Below is a small trained network, with its code and all its weights. Each question gives an input and a class and asks what happens when units are switched off, that is, made to give their printed mean instead of their output.

import numpy as np


def w(rows, s, z=0):
    codes = np.array(rows[::2]) - 128.0
    scale = np.full(codes.shape[1], s)
    scale[-1] = z or s
    return codes * scale


def f(y):
    return y / 2 * (1 + np.tanh(0.7978845608 * (y + 0.044715 * y**3)))


def log_softmax(a):
    a = a - a.max(-1, keepdims=True)
    return a - np.log(np.exp(a).sum(-1, keepdims=True))


def net(x, mask):
    res = np.array(x, float).reshape(1, 8) / 4 @ E
    y = f(res @ A[0][:, :-1].T + A[0][:, -1])
    res = res + np.where(mask, y, B[0][:, -1]) @ B[0][:, :-1]
    return log_softmax(res[-1] @ U[:, :-1].T + U[:, -1])


A, B = {}, {}
E = w([
[105,203,170,196,155,65,116,131,161,173,160],'x0',
[123,130,132,128,133,139,129,120,124,126,134],'x1',
[74,119,37,56,208,104,141,162,122,210,140],'x2',
[121,130,131,122,127,132,123,133,127,134,134],'x3',
[112,163,1,162,70,183,135,184,195,182,214],'x4',
[158,117,187,84,117,148,222,184,231,73,175],'x5',
[123,73,125,184,184,159,129,135,183,128,77],'x6',
[118,161,104,65,143,136,113,172,155,61,52],'x7',
],0.0083)
A[0] = w([
[131,100,202,93,184,90,143,106,90,122,113,1],'n0',
[118,61,132,179,184,147,134,129,168,133,108,48],'n1',
[123,66,132,110,150,80,179,114,117,214,173,71],'n2',
[136,5,140,116,106,158,152,114,81,151,185,102],'n3',
[130,178,144,58,91,88,145,124,75,130,184,59],'n4',
[121,176,168,173,162,57,131,133,158,171,158,50],'n5',
[110,157,91,62,191,112,108,155,136,121,120,52],'n6',
[138,103,169,85,135,116,190,146,185,122,172,15],'n7',
],0.014,0.0085)
B[0] = w([
[117,147,46,150,69,146,139,163,169,156,186,243],'n0',
[155,115,157,120,224,199,139,104,125,164,162,196],'n1',
[144,138,181,177,89,108,120,121,141,89,132,231],'n2',
[83,167,134,79,107,119,130,153,162,112,62,254],'n3',
[148,74,147,159,249,197,142,115,160,156,129,231],'n4',
[123,113,91,44,98,164,149,143,129,76,50,221],'n5',
[143,141,186,147,66,134,123,112,128,100,122,223],'n6',
[97,142,94,156,116,98,66,90,46,173,92,238],'n7',
],0.014,0.0066)
U = w([
[128,144,170,128,134,125,129,140,150,127,111,244],'0',
[129,105,88,22,140,166,136,154,131,109,44,21],'1',
[118,129,40,168,93,154,149,178,183,199,227,69],'2',
[111,130,93,169,171,97,54,72,1,209,86,70],'3',
[148,93,166,140,253,162,131,128,146,171,156,46],'4',
[140,116,145,125,144,98,144,140,127,137,143,254],'5',
[190,129,248,216,58,144,142,102,132,87,149,77],'6',
[137,118,150,104,160,93,125,153,125,137,146,235],'7',
],0.0093,0.0099)

Each question gives the input, the list of numbers given to net, and the class t.
The units are the neurons (one row each of A and B). Each row of codes is followed by its name. A weight is (code - 128) times the scale printed after its matrix; where a second scale follows, it is the last column's (A, B and U).
mask holds one flag per neuron, in row order. A switched-off neuron (its flag False) gives its mean, the last column of its row in B, instead of its output. The means were averaged over made-up inputs and are rounded, as every weight is.
A unit's drop is (log p(t) with every unit on - log p(t) with that unit switched off) / (log p(t) with every unit on - log p(t) with every unit switched off).
The circuit of an input: a set's keep is (log p(t) with only the set's units on - log p(t) with every unit switched off) / (log p(t) with every unit on - log p(t) with every unit switched off). Starting from all 8 units, units are removed one at a time, each time the one whose removal leaves the highest keep (on an exact tie, the one counted first), for as long as the keep stays at least 0.8.
units of the circuit, in order: the units of the circuit, biggest drop first
most important unit: the unit with the biggest drop
top k neurons: the k neurons with the biggest drops, biggest first
drop when u is switched off: that unit's drop, to one decimal
input [-5,-8,8,-5,4,6,2,-8], class 0: units of the circuit, in order	n3; n2
input [3,0,7,4,-4,-1,7,8], class 0: top 3 neurons	n6; n2; n4
input [-6,3,-6,-5,3,-3,-4,-2], class 1: units of the circuit, in order	n3
input [7,-5,-1,-6,7,8,7,-4], class 3: top 2 neurons	n7; n3
input [5,-4,7,4,-6,5,0,3], class 6: top 3 neurons	n6; n2; n3
input [5,7,-1,-1,-6,-6,2,-8], class 0: top 2 neurons	n5; n2
input [5,1,-3,3,6,6,8,-8], class 0: top 3 neurons	n5; n4; n2
input [7,2,5,8,-8,7,5,1], class 2: top 2 neurons	n0; n3
input [5,7,7,-6,-1,-6,3,-8], class 0: units of the circuit, in order	n2; n5
input [7,-4,-4,-7,-1,-5,-7,4], class 1: top 2 neurons	n5; n7
input [-2,-1,-5,-4,-1,0,-6,-4], class 4: units of the circuit, in order	n4; n2
input [-6,-5,-7,8,0,6,-8,-4], class 4: top 2 neurons	n4; n5
input [-7,5,5,-7,4,6,-2,-5], class 1: top 2 neurons	n3; n6
input [-5,8,4,4,0,-4,-1,3], class 7: units of the circuit, in order	n7; n5
input [1,-2,0,3,4,-3,8,6], class 4: most important unit	n1
input [6,0,0,-5,-5,6,7,1], class 4: top 2 neurons	n1; n3
input [-5,5,-5,8,5,-3,-4,-8], class 0: top 2 neurons	n3; n5
input [-6,3,-2,4,-6,-1,-8,-2], class 4: top 2 neurons	n4; n5
input [-4,7,-1,0,3,3,8,-2], class 4: top 2 neurons	n1; n5
input [7,-7,8,1,-2,1,-2,-1], class 6: most important unit	n2
input [3,2,8,-6,1,-4,7,-1], class 6: units of the circuit, in order	n2; n6
input [-3,3,-1,2,-7,5,-6,3], class 2: drop when n4 is switched off	0.0
input [-1,4,3,-4,6,-1,-7,-2], class 4: drop when n4 is switched off	0.7
input [-2,7,7,-2,-8,-3,5,2], class 2: drop when n0 is switched off	0.9
